Below are the code and all the weights of a small trained network. Each question names an input and a target symbol and asks about switching units off, where a switched-off unit gives its printed mean instead of its output.

import numpy as np


def w(rows, s, z=0):
    codes = np.array(rows[::2]) - 128.0
    scale = np.full(codes.shape[1], s)
    scale[-1] = z or s
    return codes * scale


def f(y):
    return np.maximum(y, 0)


def softmax(a):
    e = np.exp(a - a.max(-1, keepdims=True))
    return e / e.sum(-1, keepdims=True)


def log_softmax(a):
    a = a - a.max(-1, keepdims=True)
    return a - np.log(np.exp(a).sum(-1, keepdims=True))


def net(x, mask):
    ids = ['αβγδεθξπστψ'.index(c) for c in x.split()]
    T = len(ids)
    res = E[ids] + P[:T]
    u = 0
    for l in range(3):
        q, k, v = (res @ M[l].T for M in (Q, K, V))
        z = softmax(np.where(np.tri(T) > 0, q @ k.T / 3**0.5, -1e9)) @ v
        res = res + np.where(mask[u], z, O[l][:, -1]) @ O[l][:, :-1]
        u += 1
        y = f(res @ A[l][:, :-1].T + A[l][:, -1])
        res = res + np.where(mask[u : u + 4], y, B[l][:, -1]) @ B[l][:, :-1]
        u += 4
    return log_softmax(res[-1] @ U[:, :-1].T + U[:, -1])


Q, K, V, O, A, B = {}, {}, {}, {}, {}, {}
E = w([
[175,126,162,41,175],'α',
[154,66,215,198,95],'β',
[105,66,129,70,91],'γ',
[250,156,208,174,140],'δ',
[79,108,126,75,216],'ε',
[132,129,86,83,59],'θ',
[185,183,41,159,67],'ξ',
[95,199,187,224,210],'π',
[149,129,150,61,111],'σ',
[228,67,212,179,219],'τ',
[155,116,153,43,129],'ψ',
],0.016)
P = w([
[189,102,78,1,62],'0',
[128,131,89,37,105],'1',
[127,146,82,59,99],'2',
[142,160,97,77,124],'3',
[143,176,109,87,133],'4',
[153,192,115,103,140],'5',
[145,198,116,116,139],'6',
[136,203,117,124,149],'7',
[122,210,122,135,151],'8',
[103,207,111,155,141],'9',
[112,228,130,162,166],'10',
[121,242,143,170,176],'11',
[120,247,128,181,174],'12',
],0.0063)
Q[0] = w([
[215,253,250,90,172],'L0H1',
[128,111,175,4,30],'L0H1',
[138,42,198,97,100],'L0H1',
],0.0043)
K[0] = w([
[24,201,92,237,163],'L0H1',
[142,108,2,119,115],'L0H1',
[97,62,166,82,142],'L0H1',
],0.0062)
V[0] = w([
[202,2,127,80,56],'L0H1',
[98,196,182,182,103],'L0H1',
[43,219,197,210,132],'L0H1',
],0.0051)
O[0] = w([
[201,139,172,88,114,176],'L0H1',
[145,93,79,130,131,72],'L0H1',
[33,181,52,254,121,3],'L0H1',
],0.01,0.0025)
A[0] = w([
[121,122,134,91,106,249],'L0N1',
[146,120,139,132,130,32],'L0N2',
[138,150,84,122,78,239],'L0N3',
[186,7,139,203,134,32],'L0N4',
],0.015,0.0017)
B[0] = w([
[164,202,119,67,106,254],'L0N1',
[165,101,165,103,67,153],'L0N2',
[121,2,174,53,206,208],'L0N3',
[94,167,187,110,182,187],'L0N4',
],0.0094,0.007)
Q[1] = w([
[104,56,122,45,177],'L1H1',
[62,61,83,101,39],'L1H1',
[109,210,54,254,67],'L1H1',
],0.0051)
K[1] = w([
[3,179,66,152,245],'L1H1',
[58,83,107,87,77],'L1H1',
[238,71,189,77,121],'L1H1',
],0.0063)
V[1] = w([
[119,52,63,149,253],'L1H1',
[138,68,208,48,249],'L1H1',
[155,181,135,163,108],'L1H1',
],0.0061)
O[1] = w([
[139,211,2,125,147,98],'L1H1',
[96,29,61,98,154,249],'L1H1',
[40,74,224,210,165,122],'L1H1',
],0.005,0.012)
A[1] = w([
[144,130,11,99,152,4],'L1N1',
[91,84,248,165,51,123],'L1N2',
[104,186,90,84,254,227],'L1N3',
[109,98,102,127,130,27],'L1N4',
],0.0086,0.0016)
B[1] = w([
[102,103,250,162,201,190],'L1N1',
[167,202,136,108,169,176],'L1N2',
[84,114,100,96,82,254],'L1N3',
[154,62,116,170,172,139],'L1N4',
],0.011,0.0087)
Q[2] = w([
[138,148,67,231,101],'L2H1',
[96,118,156,11,183],'L2H1',
[63,109,127,96,153],'L2H1',
],0.013)
K[2] = w([
[158,116,144,10,47],'L2H1',
[73,165,53,254,223],'L2H1',
[125,110,59,161,79],'L2H1',
],0.01)
V[2] = w([
[210,162,122,190,62],'L2H1',
[213,92,194,205,199],'L2H1',
[113,254,194,119,176],'L2H1',
],0.0098)
O[2] = w([
[214,255,107,117,182,6],'L2H1',
[204,29,214,245,187,155],'L2H1',
[155,207,247,123,34,143],'L2H1',
],0.0094,0.019)
A[2] = w([
[124,137,2,110,149,176],'L2N1',
[169,116,176,160,139,145],'L2N2',
[245,138,138,194,137,215],'L2N3',
[200,198,111,189,192,4],'L2N4',
],0.0093,0.0042)
B[2] = w([
[170,143,174,128,199,181],'L2N1',
[81,239,66,197,56,248],'L2N2',
[162,109,2,104,172,240],'L2N3',
[12,44,206,143,160,164],'L2N4',
],0.0089,0.015)
U = w([
[109,201,169,105,163,145],'α',
[145,149,208,130,161,171],'β',
[143,132,184,129,167,139],'γ',
[153,131,52,154,130,248],'δ',
[170,65,130,164,149,24],'ε',
[127,126,154,153,146,54],'θ',
[131,141,180,138,149,160],'ξ',
[84,127,83,128,90,100],'π',
[120,156,170,172,79,134],'σ',
[163,148,129,89,254,250],'τ',
[113,110,243,183,106,3],'ψ',
],0.0072,0.0039)

Each question gives the input, a string of symbols that net reads in full, and the target symbol t.
The units are the heads (3 rows each of Q, K, V and O) and the neurons (one row each of A and B). Each row of codes is followed by its name. A weight is (code - 128) times the scale printed after its matrix; where a second scale follows, it is the last column's (O, A, B and U).
mask holds one flag per unit, layer by layer, with each layer's heads first. A switched-off unit (its flag False) gives its mean, the last column of its rows in O or B, instead of its output. The means were averaged over made-up inputs and are rounded, as every weight is.
A unit's drop is (log p(t) with every unit on - log p(t) with that unit switched off) / (log p(t) with every unit on - log p(t) with every unit switched off).
The circuit of an input: a set's keep is (log p(t) with only the set's units on - log p(t) with every unit switched off) / (log p(t) with every unit on - log p(t) with every unit switched off). Starting from the 12 units with the biggest drops (on a tie, the unit counted first), units are removed one at a time, each time the one whose removal leaves the highest keep (on an exact tie, the one counted first), for as long as the keep stays at least 0.8.
units of the circuit, in order: the units of the circuit, biggest drop first
top k neurons: the k neurons with the biggest drops, biggest first
k most important neurons of layer l: the k neurons of layer l with the biggest drops, biggest first
input θ β τ β ψ θ ε, target π: units of the circuit, in order -> L2H1, L1H1
input ψ ξ α, target ε: units of the circuit, in order -> L0N3, L1N1, L2H1, L1H1
input α ψ ε ξ α ε ψ ξ θ τ, target ψ: top 4 neurons -> L0N4, L0N3, L2N3, L0N2
input π ε θ δ ε τ θ τ, target α: units of the circuit, in order -> L2H1, L0N4, L1H1, L0H1
input ε ε α θ ε θ ε θ τ δ, target δ: units of the circuit, in order -> L2N3, L2H1, L2N2
input θ δ ε θ τ ξ θ τ ψ ψ α θ, target ψ: top 3 neurons -> L0N4, L0N3, L2N3
input π θ ε ε, target α: units of the circuit, in order -> L2H1, L1H1, L0H1
input ξ ε θ δ ψ ε α α δ γ, target δ: top 3 neurons -> L2N3, L1N3, L2N2
input σ ξ θ ξ θ ε θ θ ψ δ α σ, target δ: top 4 neurons -> L2N3, L1N3, L2N2, L0N1
input π ψ θ ψ ε δ θ ψ δ, target α: units of the circuit, in order -> L2H1, L1H1, L0H1, L0N4
input θ γ π ψ θ θ ξ θ ε, target τ: 2 most important neurons of layer 1 -> L1N1, L1N4
input τ α σ τ α ε θ δ, target δ: units of the circuit, in order -> L2N3, L2N2, L2H1, L1N3
input θ ε α, target π: units of the circuit, in order -> L2H1
input θ θ ε θ π ε σ, target τ: top 4 neurons -> L0N3, L0N1, L1N1, L2N2
input θ ε γ β τ σ, target ψ: units of the circuit, in order -> L0N4, L2H1
input π θ δ θ θ τ ε ξ τ θ θ, target α: units of the circuit, in order -> L2H1, L1H1, L0H1, L0N3
input θ θ θ, target τ: units of the circuit, in order -> L2H1, L0N3, L1H1, L2N1
input ε ε ε δ ε ξ θ α, target ε: 2 most important neurons of layer 0 -> L0N1, L0N3
input θ τ γ ε θ ε θ ε θ ε γ, target π: top 2 neurons -> L1N3, L1N1
input ψ ψ τ θ α θ θ ξ ε δ τ θ ξ, target ε: most important neuron of layer 0 -> L0N4
input θ π ξ, target τ: 2 most important neurons of layer 0 -> L0N3, L0N1
input ξ θ ψ ε ξ ε ε θ ε ξ θ β ψ, target σ: most important neuron of layer 1 -> L1N3
